Here is a tiny trained network, its code and every weight. The questions are about switching its units off for an input and a class, where a switched-off unit gives its printed mean instead of its output.

import numpy as np


def w(rows, s, z=0):
    codes = np.array(rows[::2]) - 128.0
    scale = np.full(codes.shape[1], s)
    scale[-1] = z or s
    return codes * scale


def norm(h):
    return h / np.sqrt((h * h).mean(-1, keepdims=True) + 1e-5)


def f(y):
    return y / 2 * (1 + np.tanh(0.7978845608 * (y + 0.044715 * y**3)))


def log_softmax(a):
    a = a - a.max(-1, keepdims=True)
    return a - np.log(np.exp(a).sum(-1, keepdims=True))


def net(x, mask):
    res = np.array(x, float).reshape(1, 8) / 4 @ E
    u = 0
    for l in range(3):
        y = f(norm(res) @ A[l][:, :-1].T + A[l][:, -1])
        res = res + np.where(mask[u : u + 4], y, B[l][:, -1]) @ B[l][:, :-1]
        u += 4
    return log_softmax(norm(res)[-1] @ U[:, :-1].T + U[:, -1])


A, B = {}, {}
E = w([
[116,163,127,3,92,228,91,176,37,48,130],'x0',
[141,89,178,86,132,64,148,190,109,105,175],'x1',
[204,127,99,92,180,223,189,199,188,121,37],'x2',
[107,173,191,137,179,18,166,131,108,55,158],'x3',
[97,10,154,200,154,83,83,56,37,176,132],'x4',
[75,181,121,179,132,106,133,176,111,132,139],'x5',
[112,145,82,25,121,103,83,217,119,156,182],'x6',
[167,149,121,113,150,227,180,35,191,20,79],'x7',
],0.0054)
A[0] = w([
[193,133,132,169,160,119,97,233,174,61,157,38],'L0N1',
[119,110,146,135,190,219,139,199,83,140,86,228],'L0N2',
[166,95,77,186,123,68,154,156,165,157,48,42],'L0N3',
[113,45,2,113,139,95,77,186,90,217,125,251],'L0N4',
],0.0063,0.002)
B[0] = w([
[96,164,153,223,113,104,242,254,2,138,157,155],'L0N1',
[155,46,79,155,136,136,11,101,100,42,132,208],'L0N2',
[142,87,218,169,95,72,109,159,140,165,59,169],'L0N3',
[136,134,65,101,149,205,139,90,128,17,51,253],'L0N4',
],0.0088,0.0048)
A[1] = w([
[126,133,143,141,184,127,91,121,138,104,165,37],'L1N1',
[143,141,164,129,255,142,58,155,140,154,78,142],'L1N2',
[154,192,163,142,156,66,167,43,159,100,95,254],'L1N3',
[167,138,100,62,107,37,233,185,150,64,181,203],'L1N4',
],0.008,0.001)
B[1] = w([
[140,76,152,206,177,236,164,48,99,77,91,133],'L1N1',
[254,70,83,230,83,210,202,90,178,114,171,161],'L1N2',
[225,72,95,105,79,145,63,169,80,127,132,230],'L1N3',
[85,150,132,59,106,82,67,114,68,204,40,252],'L1N4',
],0.0088,0.0048)
A[2] = w([
[2,116,94,81,79,122,103,65,68,187,67,250],'L2N1',
[126,128,147,162,70,91,189,75,29,153,129,213],'L2N2',
[86,241,145,90,156,134,132,195,91,49,83,199],'L2N3',
[161,136,81,119,92,141,201,95,143,219,125,64],'L2N4',
],0.0061,0.0025)
B[2] = w([
[60,162,143,75,195,93,1,139,185,129,131,253],'L2N1',
[128,181,108,108,154,133,90,149,175,32,29,182],'L2N2',
[134,161,183,128,106,83,39,138,183,167,120,241],'L2N3',
[112,32,231,128,247,136,190,218,103,74,86,125],'L2N4',
],0.0089,0.0063)
U = w([
[84,221,131,27,137,109,2,131,95,167,98,187],'0',
[170,89,167,194,104,138,167,199,145,210,84,86],'1',
[65,193,180,97,167,184,229,65,53,227,176,1],'2',
[195,87,69,90,122,200,46,59,120,42,101,194],'3',
],0.0073,0.003)

Each question gives the input, the list of numbers given to net, and the class t.
The units are the neurons (one row each of A and B). Each row of codes is followed by its name. A weight is (code - 128) times the scale printed after its matrix; where a second scale follows, it is the last column's (A, B and U).
mask holds one flag per neuron, layer by layer. A switched-off neuron (its flag False) gives its mean, the last column of its row in B, instead of its output. The means were averaged over made-up inputs and are rounded, as every weight is.
A unit's drop is (log p(t) with every unit on - log p(t) with that unit switched off) / (log p(t) with every unit on - log p(t) with every unit switched off).
The circuit of an input: a set's keep is (log p(t) with only the set's units on - log p(t) with every unit switched off) / (log p(t) with every unit on - log p(t) with every unit switched off). Starting from all 12 units, units are removed one at a time, each time the one whose removal leaves the highest keep (on an exact tie, the one counted first), for as long as the keep stays at least 0.8.
circuit, biggest first: the units of the circuit, biggest drop first
most important unit: the unit with the biggest drop
k most important neurons: the k neurons with the biggest drops, biggest first
top k neurons in layer l: the k neurons of layer l with the biggest drops, biggest first
drop of u: that unit's drop, to one decimal
input [-3,-3,-2,-8,0,-2,-7,-2], class 1: most important unit => L1N4
input [1,-4,1,2,2,-2,-7,-4], class 1: top 3 neurons in layer 0 => L0N4, L0N3, L0N2
input [-1,-4,-7,8,1,1,-6,0], class 3: circuit, biggest first => L1N3, L1N4
input [-6,6,5,-6,-2,-3,7,-6], class 3: top 2 neurons in layer 0 => L0N4, L0N3
input [-6,4,-2,-6,4,-4,-8,4], class 1: circuit, biggest first => L0N4, L0N2
input [0,-8,7,6,-8,8,-1,-1], class 1: 3 most important neurons => L2N1, L1N2, L0N2
input [5,-1,-1,-6,1,2,5,-7], class 3: 2 most important neurons => L0N4, L1N4
input [-6,-1,-8,2,-3,-5,-5,-5], class 3: circuit, biggest first => L1N4, L1N3
input [-5,-8,8,1,-4,2,4,-8], class 1: 2 most important neurons => L0N3, L0N1
input [-6,8,1,-5,-5,-2,-1,8], class 0: 3 most important neurons => L1N4, L0N1, L1N2
input [-8,0,-8,4,-6,6,-7,-4], class 1: circuit, biggest first => L2N1, L1N4
input [-3,5,7,4,3,8,1,-1], class 1: top 2 neurons in layer 0 => L0N3, L0N2
input [-1,-2,1,-7,5,3,5,-5], class 3: 2 most important neurons => L0N4, L1N4
input [-7,2,7,-4,-6,-5,-8,6], class 1: most important unit => L0N4
input [-6,-6,2,6,-4,4,2,0], class 1: 2 most important neurons => L0N3, L2N1
input [3,-5,-2,2,5,-2,6,-8], class 3: 3 most important neurons => L0N4, L1N4, L0N1
input [2,8,2,-5,4,0,8,-3], class 3: 3 most important neurons => L0N4, L1N4, L0N2
input [-5,-2,8,3,1,-2,1,-3], class 1: 2 most important neurons => L0N3, L0N1
input [4,8,4,-4,-1,-4,-5,-6], class 3: drop of L0N2 => 1.3
input [-2,8,3,-1,-3,-3,0,7], class 0: most important neuron => L1N4
input [-7,0,1,0,-3,5,-1,-3], class 1: drop of L0N3 => 0.2
input [-6,-2,6,-4,1,-1,8,-4], class 3: drop of L0N4 => 1.4
